After every row comes roughly how far along a hidden order it lies, from 0 to 10.
In the rows, 100 means zero.
[104, 97, 102, 113, 73, 79, 100, 106, 96, 103, 104, 101, 88, 102, 106, 118, 103, 119, 112, 71, 122, 93, 101, 109, 103, 89, 91, 101, 118, 83, 117, 104, 105] -> 3
[101, 104, 109, 111, 83, 92, 98, 109, 97, 102, 97, 105, 91, 95, 99, 113, 99, 110, 109, 85, 115, 90, 100, 106, 102, 93, 94, 102, 105, 85, 99, 102, 102] -> 4
[93, 120, 120, 97, 142, 157, 97, 115, 89, 101, 91, 124, 109, 79, 89, 84, 82, 92, 103, 113, 83, 71, 93, 135, 97, 109, 117, 102, 69, 96, 43, 98, 96] -> 8
[96, 102, 114, 112, 72, 92, 94, 107, 102, 105, 91, 103, 101, 99, 93, 106, 97, 97, 108, 93, 115, 95, 99, 108, 101, 94, 92, 102, 101, 86, 95, 100, 98] -> 4
[90, 117, 118, 104, 98, 132, 91, 116, 102, 107, 86, 115, 105, 89, 86, 87, 85, 86, 102, 111, 96, 80, 96, 126, 97, 107, 110, 103, 69, 92, 59, 99, 94] -> 7
[93, 108, 112, 111, 70, 97, 91, 110, 108, 107, 85, 105, 103, 99, 85, 101, 94, 88, 104, 105, 111, 97, 98, 114, 100, 99, 97, 103, 94, 87, 85, 100, 96] -> 5
[89, 120, 133, 96, 152, 163, 98, 107, 86, 99, 84, 119, 125, 77, 85, 71, 82, 80, 105, 122, 78, 74, 91, 129, 98, 112, 114, 97, 68, 98, 29, 95, 94] -> 10
[92, 113, 110, 109, 76, 108, 89, 113, 111, 108, 86, 114, 99, 94, 83, 99, 90, 89, 104, 105, 105, 88, 97, 118, 98, 104, 102, 105, 82, 90, 77, 100, 95] -> 5
[104, 89, 94, 120, 42, 56, 95, 102, 110, 104, 103, 90, 83, 114, 105, 127, 109, 114, 110, 71, 139, 115, 103, 87, 101, 86, 80, 101, 126, 81, 143, 105, 101] -> 0
[98, 101, 109, 108, 75, 97, 95, 108, 102, 105, 92, 104, 96, 96, 91, 106, 98, 99, 109, 90, 108, 94, 100, 104, 102, 95, 93, 103, 106, 84, 97, 101, 99] -> 4
[106, 88, 88, 119, 35, 50, 95, 104, 115, 106, 103, 91, 76, 115, 107, 133, 111, 120, 109, 69, 136, 113, 104, 89, 100, 84, 83, 103, 128, 79, 148, 107, 102] -> 0
[102, 91, 105, 111, 61, 75, 98, 101, 100, 104, 96, 95, 95, 105, 102, 116, 107, 111, 111, 79, 125, 103, 101, 92, 103, 87, 86, 99, 124, 80, 122, 103, 102] -> 2
[86, 117, 140, 96, 150, 165, 98, 99, 87, 99, 79, 120, 136, 77, 82, 65, 81, 71, 104, 129, 75, 79, 91, 126, 100, 111, 112, 94, 70, 95, 28, 93, 92] -> 10
[102, 91, 106, 116, 66, 71, 98, 101, 100, 103, 99, 96, 91, 106, 103, 117, 106, 113, 113, 75, 130, 103, 102, 94, 104, 87, 86, 100, 121, 80, 125, 103, 103] -> 2
[96, 102, 111, 113, 77, 95, 94, 108, 102, 107, 90, 103, 99, 95, 89, 106, 97, 95, 108, 93, 118, 95, 100, 105, 102, 95, 94, 102, 105, 86, 95, 101, 98] -> 4
[93, 111, 103, 110, 79, 109, 91, 112, 107, 106, 94, 113, 91, 94, 87, 105, 90, 95, 104, 100, 106, 85, 97, 122, 98, 102, 101, 106, 83, 90, 81, 101, 98] -> 5
[101, 102, 104, 110, 80, 96, 97, 109, 97, 104, 99, 107, 91, 98, 99, 111, 96, 110, 108, 87, 114, 88, 100, 110, 101, 94, 98, 103, 105, 86, 101, 102, 100] -> 4
[91, 103, 116, 112, 58, 92, 91, 107, 109, 108, 83, 103, 103, 99, 84, 99, 99, 86, 106, 99, 122, 99, 99, 106, 102, 98, 94, 102, 100, 87, 89, 99, 95] -> 4
